How the units are linked:
at | β τ ζ ε
Z145 | Z138 Z452 Z248 Z264
Z837 | Z126 Z756 Z62 Z900
Z703 | Z779 Z748 Z792 Z770
Z637 | Z62 Z32 Z982 Z126
Z548 | Z254 Z145 Z866 Z248
Z254 | Z265 Z138 Z548 Z145
Z795 | Z982 Z837 Z819 Z62
Z248 | Z145 Z264 Z265 Z429
Z770 | Z748 Z982 Z841 Z795
Z841 | Z770 Z795 Z779 Z819
Z896 | Z866 Z265 Z482 Z254
Z759 | Z867 Z289 Z270 Z744
Z170 | Z201 Z703 Z377 Z792
Z138 | Z429 Z28 Z145 Z452
Z542 | Z691 Z759 Z669 Z270
Z867 | Z522 Z662 Z759 Z289
Z748 | Z819 Z637 Z770 Z982
Z32 | Z900 Z416 Z126 Z31
Z377 | Z170 Z792 Z870 Z30
Z779 | Z841 Z819 Z703 Z748
Z866 | Z548 Z248 Z896 Z265
Z744 | Z289 Z896 Z522 Z482
Z792 | Z703 Z770 Z30 Z841
Z819 | Z795 Z62 Z748 Z637
Z270 | Z759 Z744 Z653 Z522
Z522 | Z744 Z482 Z867 Z662
Z982 | Z637 Z126 Z795 Z837
Z429 | Z264 Z870 Z138 Z28
Z416 | Z552 Z542 Z31 Z669
Z265 | Z248 Z429 Z254 Z138
Z31 | Z416 Z669 Z756 Z571
Z30 | Z792 Z841 Z201 Z779
Z870 | Z377 Z30 Z28 Z201
Z28 | Z870 Z201 Z452 Z170
Z62 | Z837 Z900 Z637 Z32
Z756 | Z31 Z571 Z900 Z552
Z691 | Z653 Z867 Z542 Z759
Z552 | Z571 Z691 Z416 Z542
Z452 | Z28 Z170 Z264 Z377
Z126 | Z32 Z31 Z837 Z756
Z653 | Z270 Z522 Z691 Z867
Z201 | Z30 Z779 Z170 Z703
Z289 | Z662 Z866 Z744 Z896
Z264 | Z452 Z377 Z429 Z870
Z669 | Z542 Z270 Z571 Z653
Z571 | Z669 Z653 Z552 Z691
Z482 | Z896 Z254 Z662 Z548
Z900 | Z756 Z552 Z32 Z416
Z662 | Z482 Z548 Z289 Z866

The rows follow the links: the fewer symbols apart two units are, the more alike their rows tend to be.

Each row is also shifted at random along 5 hidden directions that mean nothing.

Name the unit of each row.
-19 -37 -17 -11 -4 1 17 -29 17 8 23 32 4 -5 8 -8 -39 -41 -20 -3 -18 24 15 -36 10 29 -4 -34 44 9 -14 -36 50 40 46: Z748
118 55 -25 24 21 -3 -23 99 -107 14 -47 -63 -36 26 44 57 24 34 73 -46 22 -22 -38 16 15 -25 50 129 -16 18 -29 5 -25 -71 -29: Z744
-48 43 -37 -7 -18 -10 -6 34 -25 12 8 -11 14 -18 -2 -25 -45 -30 1 20 -28 7 19 -22 -11 25 28 14 28 -39 41 -45 8 1 3: Z32
-52 63 -14 -11 1 15 9 30 -54 -19 10 -13 23 28 -2 -20 -1 4 10 -8 -34 12 -2 -15 -25 11 48 76 20 -23 -6 -54 15 -12 5: Z756
-63 9 -1 -24 0 -31 53 34 -46 0 -4 -58 1 51 6 -55 -49 5 26 -27 -20 44 -28 -55 3 34 19 108 14 16 16 -63 32 -4 24: Z837
-80 -59 39 -31 16 7 53 -23 -12 69 46 -38 -11 -7 17 -23 -34 -25 35 -60 -21 17 22 -4 32 35 6 -3 35 27 56 -24 10 -5 46: Z770
33 -80 69 -19 50 44 -15 -24 -37 -28 -31 19 -16 -32 19 30 13 25 7 24 61 13 -33 5 31 -4 -9 75 -14 2 1 40 -2 -11 19: Z452
-10 -62 61 -5 24 11 5 -42 36 22 5 -4 -20 -16 1 17 35 25 13 -19 27 -17 0 39 21 -19 -34 -42 -32 25 16 63 -38 -14 -15: Z145
-66 41 34 -12 18 -16 11 48 -23 3 -27 -63 -23 38 1 -3 24 55 43 -29 -5 -20 -28 18 -10 -24 7 70 -44 6 6 28 -38 -53 -63: Z867
41 73 -87 39 -49 -58 -45 44 67 2 -27 22 -9 -6 -10 23 -13 -20 -25 41 -17 -42 15 -5 -31 -25 -21 -106 -16 -22 -42 22 -8 21 -70: Z759
16 9 40 11 19 36 -26 -28 12 -31 0 25 14 -9 -16 23 69 42 -13 13 19 -28 -2 53 -18 -42 -3 -13 -38 -17 -7 47 -44 -24 -28: Z866
-18 -59 36 -20 7 6 71 -59 13 13 47 -3 20 27 -9 -44 -6 3 10 -44 12 38 -4 -18 10 26 -4 7 17 30 10 -29 23 24 70: Z703
-140 49 24 -21 29 28 -19 14 2 -8 -4 10 -3 6 -5 24 34 25 7 -3 -46 -41 13 24 -36 -24 27 1 -10 -31 -21 22 -19 -27 -68: Z691
-14 -81 66 -23 31 44 -18 -74 38 -59 -2 88 26 -50 -26 8 12 24 -40 70 67 12 -17 3 -13 1 -18 -4 -13 -49 -10 35 6 39 24: Z870
67 -58 37 3 36 55 -66 -6 -34 -3 -36 21 -34 -71 33 68 19 -14 -13 40 38 -19 4 35 51 -12 -20 1 -5 0 15 60 -25 -27 -6: Z138
-1 65 -28 11 3 -19 -16 31 4 -59 -42 5 -2 67 -3 11 27 41 -18 9 -19 -6 -34 -22 -33 -32 6 46 -27 13 -94 2 21 -5 -52: Z270
1 45 6 1 28 14 -29 59 -42 11 -25 -17 -15 -9 16 56 31 43 55 -19 12 -51 -13 32 -19 -34 44 55 -26 -36 -22 32 -40 -50 -55: Z522
23 -77 48 -20 20 15 20 -36 -3 4 8 11 6 -33 -4 -6 -9 16 14 4 58 16 -18 2 20 14 -10 22 -5 -9 31 14 -6 10 44: Z377

Complete each set of four: the symbols that take the first to the second take the third to the fourth, perhaps in another order.
Answers are names.
104 -58 6 -3 23 37 -2 -29 -24 -23 7 59 18 -36 8 30 1 3 9 12 64 15 -19 -5 4 7 24 31 18 -22 -30 -9 26 26 62
to 16 -63 -6 -7 -11 14 3 -54 79 68 70 79 25 -110 -21 31 -24 -35 21 5 47 -42 54 32 -17 13 9 -160 29 -82 38 18 -17 53 42
as -24 -67 64 -18 23 58 -10 -43 -50 -6 10 -2 7 -57 8 -23 -9 -24 -25 29 14 40 11 14 45 27 -9 41 21 -2 94 -4 -7 -11 55
to Z703

25 -45 -31 -1 -28 -30 62 -54 72 37 61 32 23 14 -12 -25 -28 -26 0 -42 1 15 22 -27 -9 27 -10 -102 30 19 -21 -38 43 67 67
to -98 -3 -5 -25 -7 -8 6 11 -5 11 4 -8 6 -20 -5 -37 -60 -27 -9 26 -26 19 14 -36 1 36 5 12 23 -27 52 -30 19 15 3
as -130 52 24 -16 38 61 -59 38 -47 19 -2 -1 -17 -51 19 51 28 -11 12 8 -56 -55 43 48 -15 -14 44 2 13 -55 29 28 -40 -52 -68
to Z289

-59 -10 -19 -32 14 -16 50 16 1 37 36 14 6 14 14 11 -48 -4 54 -53 -4 -3 -1 -38 -26 31 53 13 40 -26 -44 -47 48 29 29
to -13 56 -61 3 -18 -12 6 71 -38 81 38 -32 -3 -38 19 19 -43 -40 63 -43 -33 -35 43 9 -10 22 66 -17 48 -50 41 -48 -10 -14 6
as 100 51 -32 29 3 33 -75 29 -17 -20 -19 54 3 -52 6 80 43 12 6 38 32 -60 8 44 -29 -36 36 -20 -9 -63 -38 35 -34 -16 -36
to Z254

-131 57 24 -17 17 10 9 -8 12 -58 -9 -2 15 74 -19 -25 41 44 -26 -3 -55 3 -15 -9 -45 -23 6 45 -26 11 -51 -3 9 -13 -50
to -24 51 -31 12 -16 -8 -51 16 74 6 -1 59 8 -56 -27 51 17 9 1 41 10 -78 26 39 -56 -36 11 -113 -22 -84 -23 51 -43 10 -79
as -59 -25 -14 -23 5 -10 27 15 -15 38 13 -10 -8 -5 18 -7 -58 -29 24 -23 -16 12 9 -38 9 38 19 15 37 -3 11 -37 35 17 26
to Z900

145 19 -6 41 -8 1 -22 5 -35 -40 -42 -26 -12 48 9 8 49 19 -19 -3 16 17 -32 15 28 -29 -25 47 -29 65 -29 17 -12 -29 -3
to 61 -61 23 -12 29 48 1 -46 -15 -28 25 69 25 -37 1 26 5 1 3 16 56 12 -4 -1 -5 8 27 22 23 -34 -21 -11 24 30 64
as 24 -69 36 11 -15 -17 -33 -8 15 53 -28 -55 -49 -72 10 -6 -26 -37 -19 33 22 1 17 28 81 7 -81 -67 -24 37 121 69 -56 -23 -18
to Z770

-135 -41 26 -34 -2 -13 36 -37 40 2 18 1 7 5 -12 -55 -49 -21 -28 15 -30 35 9 -40 1 36 -27 -22 16 4 31 -20 33 34 18
to -120 53 -3 -14 -19 -34 71 18 16 47 47 -64 18 52 -20 -58 -9 14 43 -68 -52 -6 15 -1 -31 8 23 -1 1 4 33 -44 -14 -12 -11
as -60 70 -40 -2 -3 -13 40 45 2 91 60 -29 0 13 12 29 4 -3 86 -102 -53 -55 44 25 -42 -7 73 -52 29 -24 -17 -35 -15 -20 -17
to Z522

4 59 -67 14 -33 -1 -40 54 -43 16 -2 -3 6 -42 6 -4 -44 -59 -14 39 -38 -2 35 -11 -2 24 31 -7 42 -46 48 -45 5 0 1
to 40 86 -75 19 -9 20 -26 58 -55 11 12 15 8 2 21 42 -1 -30 20 -21 -44 -27 29 1 -28 -1 72 12 44 -32 -44 -53 20 -8 3
as 135 -10 -17 41 -19 -26 -10 20 -5 66 -9 -56 -44 1 30 29 17 -17 26 -43 11 -20 7 38 53 -14 -33 -48 -16 63 26 34 -38 -36 -8
to Z138

-39 53 -2 5 -7 -34 -1 9 48 -54 -32 10 11 53 -30 -14 28 51 -21 22 -1 -13 -31 -11 -49 -31 -20 7 -51 -6 -59 22 -5 1 -64
to 40 -79 18 -7 22 16 -18 6 9 108 31 13 -28 -128 26 74 -27 -27 75 -23 62 -59 35 49 32 9 16 -93 19 -58 65 52 -50 -4 15
as -77 53 -13 7 -13 -37 5 33 32 14 -10 -37 -15 32 -7 -6 8 13 9 -18 -43 -27 6 6 -21 -19 -7 -30 -24 10 -12 15 -19 -16 -67
to Z429

119 -34 -40 10 4 33 -2 -8 -49 5 19 40 3 -15 34 34 -20 -43 1 -15 10 22 10 -24 22 26 33 12 61 14 -39 -52 59 29 81
to -70 9 -18 -10 -22 -2 -33 -18 10 -90 -36 47 25 -2 -27 -62 -54 -38 -106 120 -24 61 -8 -67 -10 30 -37 22 13 -24 15 -36 53 46 4
as 44 -57 17 -10 -6 -27 92 -48 30 19 47 -10 23 48 -12 -44 -8 23 32 -70 39 36 -22 -24 -3 21 0 11 3 38 -17 -33 26 33 81
to Z795

-17 -48 -7 -20 25 36 14 -8 -15 76 54 29 -9 -58 31 48 -32 -47 50 -54 -9 -22 44 8 15 29 50 -48 63 -23 5 -24 20 16 50
to -19 36 -67 -5 -39 -71 73 27 41 37 42 -7 24 49 -18 -33 -51 -3 44 -59 -13 0 -1 -52 -49 23 35 -26 24 -14 -43 -67 45 43 25
as 26 -25 -39 0 -10 -4 -8 10 -25 17 -2 6 -17 -16 32 -2 -59 -66 -19 11 -22 30 16 -45 34 39 -4 -3 51 20 3 -43 51 26 40
to Z900

36 -13 27 12 10 24 -17 -27 30 16 13 19 -2 -24 -6 43 55 20 8 -15 21 -43 15 57 -2 -34 -9 -64 -24 -3 -6 53 -43 -16 -21
to 35 -72 36 -7 -6 -33 40 -54 60 -37 -11 15 12 23 -25 -47 -8 32 -27 21 58 45 -42 -27 12 5 -60 3 -36 33 -10 21 17 35 29
as 128 -31 12 18 31 29 -16 -5 -33 -16 -23 13 -22 23 30 62 50 26 14 -27 35 -6 -27 18 22 -30 2 39 -15 41 -72 29 8 -18 10
to Z377

-20 -70 57 -24 21 14 69 -29 -26 58 51 -45 0 -5 9 -26 -10 6 54 -76 19 23 5 9 29 27 16 31 17 26 60 -16 -8 -12 67
to -32 -3 -43 -11 -22 -52 46 18 17 23 13 -13 1 23 5 -34 -66 -27 12 -20 -17 23 -4 -59 -5 36 5 -3 31 7 -13 -53 51 37 29
as 41 -75 32 -6 3 -46 48 -7 30 76 6 -55 -36 0 15 -4 -17 14 59 -62 47 -4 -14 12 44 2 -38 -32 -26 49 33 38 -28 -10 13
to Z703

-76 71 -31 2 3 52 -59 8 -5 -26 14 67 26 -35 -11 35 20 -24 -34 41 -55 -37 44 19 -49 -13 45 -43 28 -72 -21 -15 2 3 -35
to 21 55 -28 20 -15 -26 -31 46 11 3 -28 -13 -12 -8 -8 25 9 18 9 16 6 -39 -4 17 -20 -27 2 -17 -28 -23 -11 33 -33 -19 -62
as -13 -53 28 -22 29 60 -12 -20 -62 15 14 7 -9 -45 29 10 -21 -43 -7 1 -10 26 24 -1 42 30 16 34 46 2 45 -23 22 -5 52
to Z126

11 -29 -39 -14 8 -6 41 5 -2 44 37 28 -6 8 28 30 -39 -26 44 -57 -6 2 11 -37 -2 30 40 -15 58 0 -62 -50 63 40 55
to -48 -29 -1 -17 -1 -17 31 4 -23 -3 -9 -30 -11 27 12 -45 -56 -33 -16 -3 -22 54 -7 -54 33 39 -16 50 26 41 19 -41 47 14 34
as -19 88 -77 26 -46 -29 -15 6 57 -28 7 31 22 39 -25 -19 5 -23 -50 23 -63 -10 25 -17 -46 -11 -8 -83 8 -6 -50 -29 24 32 -35
to Z669

-4 -81 72 -22 26 22 14 -28 -25 15 4 -19 -8 -51 3 -13 -12 10 18 5 55 21 -11 12 40 19 -14 40 -7 -5 76 25 -25 -14 36
to -5 -60 23 -13 -1 23 23 -62 30 20 52 42 25 -39 -14 -11 -9 -15 -2 -6 23 8 20 6 -1 21 2 -56 22 -26 28 -10 6 38 57
as 50 21 35 17 30 68 -72 18 -62 -18 -25 3 -10 -48 13 59 60 19 7 27 23 -39 4 64 10 -36 22 40 -19 -31 28 48 -61 -58 -35
to Z265

45 -4 60 13 28 45 -37 -2 -65 -35 -39 -45 -18 11 11 6 63 30 -16 10 10 14 -21 44 40 -28 -20 84 -38 43 37 40 -48 -67 -17
to 90 -35 -3 22 2 3 -24 -36 48 -17 -14 46 -10 -7 3 36 29 2 -27 21 32 -10 -5 12 13 -23 -39 -64 -20 20 -49 45 7 20 -3
as -34 76 -60 15 -24 -11 -21 38 17 32 15 4 -4 -2 3 26 5 -30 4 -15 -60 -45 42 16 -27 -11 23 -79 20 -21 -17 -10 -5 -3 -46
to Z270

